Here is a tiny trained network, its code and every weight. The questions are about switching its units off for an input and a target symbol, where a switched-off unit gives its printed mean instead of its output.

import numpy as np


def w(rows, s, z=0):
    codes = np.array(rows[::2]) - 128.0
    scale = np.full(codes.shape[1], s)
    scale[-1] = z or s
    return codes * scale


def norm(h):
    return h / np.sqrt((h * h).mean(-1, keepdims=True) + 1e-5)


def f(y):
    return y / 2 * (1 + np.tanh(0.7978845608 * (y + 0.044715 * y**3)))


def softmax(a):
    e = np.exp(a - a.max(-1, keepdims=True))
    return e / e.sum(-1, keepdims=True)


def log_softmax(a):
    a = a - a.max(-1, keepdims=True)
    return a - np.log(np.exp(a).sum(-1, keepdims=True))


def net(x, mask):
    ids = ['βγδηθμπφ'.index(c) for c in x.split()]
    T = len(ids)
    res = E[ids] + P[:T]
    q, k, v = (norm(res) @ M[0].T for M in (Q, K, V))
    z = softmax(np.where(np.tri(T) > 0, q @ k.T / 2**0.5, -1e9)) @ v
    res = res + np.where(mask[0], z, O[0][:, -1]) @ O[0][:, :-1]
    y = f(norm(res) @ A[0][:, :-1].T + A[0][:, -1])
    res = res + np.where(mask[1:13], y, B[0][:, -1]) @ B[0][:, :-1]
    return log_softmax(norm(res)[-1] @ U[:, :-1].T + U[:, -1])


Q, K, V, O, A, B = {}, {}, {}, {}, {}, {}
E = w([
[142,145,72,20,41,186],'β',
[147,2,38,243,152,248],'γ',
[127,101,151,50,49,166],'δ',
[119,191,183,155,84,30],'η',
[120,119,185,147,120,6],'θ',
[115,63,136,64,86,112],'μ',
[132,220,106,105,51,125],'π',
[123,133,46,45,78,125],'φ',
],0.0063)
P = w([
[213,105,130,147,162,127],'0',
[144,138,182,30,239,121],'1',
[143,142,150,79,165,109],'2',
[86,109,125,113,163,137],'3',
[254,85,82,167,67,105],'4',
[83,76,75,186,53,120],'5',
[183,126,130,85,103,85],'6',
[15,128,154,98,180,132],'7',
[104,82,146,80,144,107],'8',
[58,89,79,190,48,106],'9',
[152,78,141,82,98,100],'10',
],0.0069)
Q[0] = w([
[41,128,73,254,105,169],'head 1',
[228,95,105,180,102,131],'head 1',
],0.019)
K[0] = w([
[206,136,142,10,22,3],'head 1',
[42,192,193,11,209,117],'head 1',
],0.014)
V[0] = w([
[131,188,34,145,177,74],'head 1',
[104,33,138,135,175,8],'head 1',
],0.014)
O[0] = w([
[138,129,8,87,147,47,2],'head 1',
[56,163,63,162,159,127,247],'head 1',
],0.012,0.0045)
A[0] = w([
[93,96,115,186,62,139,149],'neuron 1',
[143,122,96,64,148,47,159],'neuron 2',
[231,80,154,116,152,101,71],'neuron 3',
[121,143,54,143,222,132,5],'neuron 4',
[183,90,88,119,183,95,49],'neuron 5',
[89,202,96,104,83,71,156],'neuron 6',
[108,84,117,159,72,105,107],'neuron 7',
[100,128,147,182,183,169,130],'neuron 8',
[165,64,107,234,227,195,117],'neuron 9',
[162,142,166,144,82,159,124],'neuron 10',
[125,98,135,108,11,64,152],'neuron 11',
[108,100,163,171,171,44,178],'neuron 12',
],0.011,0.0023)
B[0] = w([
[97,78,155,71,130,117,236],'neuron 1',
[195,73,116,166,84,156,217],'neuron 2',
[78,172,76,136,188,74,214],'neuron 3',
[103,170,194,128,85,52,202],'neuron 4',
[140,105,148,163,147,207,144],'neuron 5',
[173,131,179,138,96,168,219],'neuron 6',
[98,107,185,114,103,107,165],'neuron 7',
[149,73,71,142,156,136,247],'neuron 8',
[41,134,104,113,179,249,195],'neuron 9',
[127,178,153,122,184,83,218],'neuron 10',
[67,81,126,95,131,152,253],'neuron 11',
[83,149,104,127,82,125,161],'neuron 12',
],0.015,0.0044)
U = w([
[145,199,98,58,85,186,7],'β',
[159,87,63,99,142,86,206],'γ',
[77,127,76,203,191,233,119],'δ',
[164,152,254,205,155,172,78],'η',
[75,215,75,193,84,89,216],'θ',
[150,170,151,189,26,119,92],'μ',
[213,93,94,177,52,185,231],'π',
[129,174,142,64,181,72,137],'φ',
],0.0067,0.0014)

Each question gives the input, a string of symbols that net reads in full, and the target symbol t.
The units are the heads (2 rows each of Q, K, V and O) and the neurons (one row each of A and B). Each row of codes is followed by its name. A weight is (code - 128) times the scale printed after its matrix; where a second scale follows, it is the last column's (O, A, B and U).
mask holds one flag per unit, heads first, then neurons. A switched-off unit (its flag False) gives its mean, the last column of its rows in O or B, instead of its output. The means were averaged over made-up inputs and are rounded, as every weight is.
A unit's drop is (log p(t) with every unit on - log p(t) with that unit switched off) / (log p(t) with every unit on - log p(t) with every unit switched off).
The circuit of an input: a set's keep is (log p(t) with only the set's units on - log p(t) with every unit switched off) / (log p(t) with every unit on - log p(t) with every unit switched off). Starting from the 12 units with the biggest drops (on a tie, the unit counted first), units are removed one at a time, each time the one whose removal leaves the highest keep (on an exact tie, the one counted first), for as long as the keep stays at least 0.8.
units of the circuit, in order: the units of the circuit, biggest drop first
top k neurons: the k neurons with the biggest drops, biggest first
drop of u: that unit's drop, to one decimal
input η δ μ π μ μ θ θ β β, target θ: top 2 neurons	[neuron 4; neuron 11]
input μ δ φ μ μ π μ θ η, target γ: units of the circuit, in order	[head 1; neuron 3; neuron 2]
input φ γ β β π, target φ: units of the circuit, in order	[neuron 3; head 1]
input β β μ β μ η δ μ μ, target μ: top 2 neurons	[neuron 4; neuron 6]
input μ δ β μ π π, target φ: units of the circuit, in order	[head 1; neuron 10; neuron 3]
input γ η μ, target γ: units of the circuit, in order	[neuron 9; neuron 6; head 1]
input θ δ μ φ β θ μ μ, target φ: top 3 neurons	[neuron 3; neuron 9; neuron 8]
input π δ δ, target γ: top 2 neurons	[neuron 3; neuron 2]
input θ μ φ, target θ: units of the circuit, in order	[head 1; neuron 4]
input θ φ δ π μ π φ φ π β, target π: units of the circuit, in order	[head 1; neuron 6]
input μ η φ β δ π, target π: top 2 neurons	[neuron 2; neuron 6]
input θ μ η φ μ β, target μ: top neuron	[neuron 6]
input μ η φ μ δ, target μ: top 2 neurons	[neuron 4; neuron 6]
input β μ μ μ φ μ π β π μ, target γ: top neuron	[neuron 3]
input φ θ η, target π: units of the circuit, in order	[head 1; neuron 2]
input δ θ μ γ γ μ θ π θ δ, target θ: drop of neuron 4	0.2
input μ β μ η μ δ π φ φ φ μ, target π: drop of head 1	1.2
input θ φ μ δ π δ δ μ β, target η: drop of head 1	1.0
